Below are the code and all the weights of a small trained network. Each question names an input and a class and asks about switching units off, where a switched-off unit gives its printed mean instead of its output.

import numpy as np


def w(rows, s, z=0):
    codes = np.array(rows[::2]) - 128.0
    scale = np.full(codes.shape[1], s)
    scale[-1] = z or s
    return codes * scale


def norm(h):
    return h / np.sqrt((h * h).mean(-1, keepdims=True) + 1e-5)


def f(y):
    return y / 2 * (1 + np.tanh(0.7978845608 * (y + 0.044715 * y**3)))


def log_softmax(a):
    a = a - a.max(-1, keepdims=True)
    return a - np.log(np.exp(a).sum(-1, keepdims=True))


def net(x, mask):
    res = np.array(x, float).reshape(1, 8) / 4 @ E
    u = 0
    for l in range(4):
        y = f(norm(res) @ A[l][:, :-1].T + A[l][:, -1])
        res = res + np.where(mask[u : u + 3], y, B[l][:, -1]) @ B[l][:, :-1]
        u += 3
    return log_softmax(norm(res)[-1] @ U[:, :-1].T + U[:, -1])


A, B = {}, {}
E = w([
[162,140,158,33,250,99],'x0',
[164,146,184,18,223,131],'x1',
[238,180,124,126,54,103],'x2',
[181,143,40,91,190,210],'x3',
[80,215,76,125,88,208],'x4',
[54,201,251,174,93,155],'x5',
[87,193,99,183,135,1],'x6',
[127,121,171,203,119,193],'x7',
],0.0069)
A[0] = w([
[63,67,203,255,53,133,102],'0.n0',
[99,154,135,128,219,150,145],'0.n1',
[53,164,226,57,127,234,1],'0.n2',
],0.0082,0.0023)
B[0] = w([
[134,222,180,220,254,151,253],'0.n0',
[112,63,237,38,35,149,162],'0.n1',
[22,131,49,47,17,165,192],'0.n2',
],0.0087,0.0053)
A[1] = w([
[19,92,163,254,31,229,71],'1.n0',
[217,14,95,171,20,79,127],'1.n1',
[254,94,194,216,96,77,1],'1.n2',
],0.0064,0.0043)
B[1] = w([
[199,193,149,85,169,133,253],'1.n0',
[150,216,88,92,242,93,192],'1.n1',
[131,170,157,2,137,188,158],'1.n2',
],0.013,0.003)
A[2] = w([
[72,169,178,136,130,7,154],'2.n0',
[128,93,122,127,108,177,5],'2.n1',
[111,116,27,135,158,91,216],'2.n2',
],0.012,0.0031)
B[2] = w([
[90,122,81,40,116,35,255],'2.n0',
[8,142,110,79,202,105,124],'2.n1',
[150,55,114,113,147,66,226],'2.n2',
],0.013,0.0062)
A[3] = w([
[143,2,155,61,208,148,6],'3.n0',
[165,159,76,32,78,117,154],'3.n1',
[222,35,44,117,91,13,219],'3.n2',
],0.0069,0.0014)
B[3] = w([
[160,83,130,211,214,154,189],'3.n0',
[97,154,121,157,127,237,193],'3.n1',
[172,125,158,143,7,131,254],'3.n2',
],0.012,0.0068)
U = w([
[198,222,159,215,177,247,182],'0',
[22,201,177,221,178,25,96],'1',
[75,12,117,106,212,199,81],'2',
[184,81,84,79,112,32,197],'3',
[141,129,73,206,25,162,2],'4',
[28,214,139,9,65,212,117],'5',
],0.014,0.0069)

Each question gives the input, the list of numbers given to net, and the class t.
The units are the neurons (one row each of A and B). Each row of codes is followed by its name. A weight is (code - 128) times the scale printed after its matrix; where a second scale follows, it is the last column's (A, B and U).
mask holds one flag per neuron, layer by layer. A switched-off neuron (its flag False) gives its mean, the last column of its row in B, instead of its output. The means were averaged over made-up inputs and are rounded, as every weight is.
A unit's drop is (log p(t) with every unit on - log p(t) with that unit switched off) / (log p(t) with every unit on - log p(t) with every unit switched off).
The circuit of an input: a set's keep is (log p(t) with only the set's units on - log p(t) with every unit switched off) / (log p(t) with every unit on - log p(t) with every unit switched off). Starting from all 12 units, units are removed one at a time, each time the one whose removal leaves the highest keep (on an exact tie, the one counted first), for as long as the keep stays at least 0.8.
circuit, biggest first: the units of the circuit, biggest drop first
unit that matters most: the unit with the biggest drop
top k neurons: the k neurons with the biggest drops, biggest first
top k neurons in layer l: the k neurons of layer l with the biggest drops, biggest first
drop when u is switched off: that unit's drop, to one decimal
input [2,-5,8,8,7,-5,1,-5], class 4: unit that matters most : 3.n2
input [4,6,-5,-7,-4,-2,6,4], class 3: top 2 neurons : [2.n0; 0.n0]
input [6,7,4,4,-6,5,-6,4], class 2: top 2 neurons in layer 0 : [0.n0; 0.n2]
input [3,5,-3,4,-5,-4,0,-1], class 2: top 2 neurons : [3.n0; 0.n1]
input [-3,-1,7,-8,1,-6,-7,-1], class 0: circuit, biggest first : [2.n0; 1.n1]
input [0,7,1,-7,-3,4,-4,-8], class 5: top 2 neurons : [2.n2; 0.n2]
input [1,2,6,-6,5,-2,8,6], class 5: circuit, biggest first : [2.n0; 2.n2; 3.n1]
input [-7,-7,1,2,8,-5,7,3], class 0: circuit, biggest first : [1.n0; 2.n0]
input [0,2,5,7,4,-5,-5,-7], class 0: top 2 neurons : [2.n0; 3.n1]
input [6,5,1,5,1,-1,-5,3], class 2: top 2 neurons in layer 0 : [0.n0; 0.n1]
input [8,0,2,3,0,1,-6,4], class 2: top 4 neurons : [3.n0; 3.n2; 1.n0; 2.n0]
input [-8,7,7,5,-7,1,2,1], class 0: top 2 neurons : [1.n2; 2.n0]
input [-5,-5,-7,2,2,3,1,4], class 0: top 2 neurons : [1.n0; 2.n0]
input [-3,-8,-6,-6,-4,-4,-4,-4], class 1: unit that matters most : 0.n0
input [-7,-3,5,-3,3,8,0,-1], class 0: top 2 neurons : [1.n0; 2.n2]
input [3,1,3,-3,7,1,5,6], class 5: top 2 neurons : [2.n0; 3.n0]
input [6,1,-1,-1,-7,-3,-7,-3], class 0: top 2 neurons in layer 2 : [2.n0; 2.n2]
input [-4,1,-6,-7,7,-7,5,-1], class 3: drop when 2.n2 is switched off : 0.2
input [-7,-2,7,-6,-8,-5,-3,1], class 0: drop when 1.n2 is switched off : 0.6
input [1,4,-2,6,-1,6,-5,3], class 5: unit that matters most : 0.n2
input [-5,-8,-7,7,0,-1,8,-5], class 3: drop when 2.n2 is switched off : 0.6
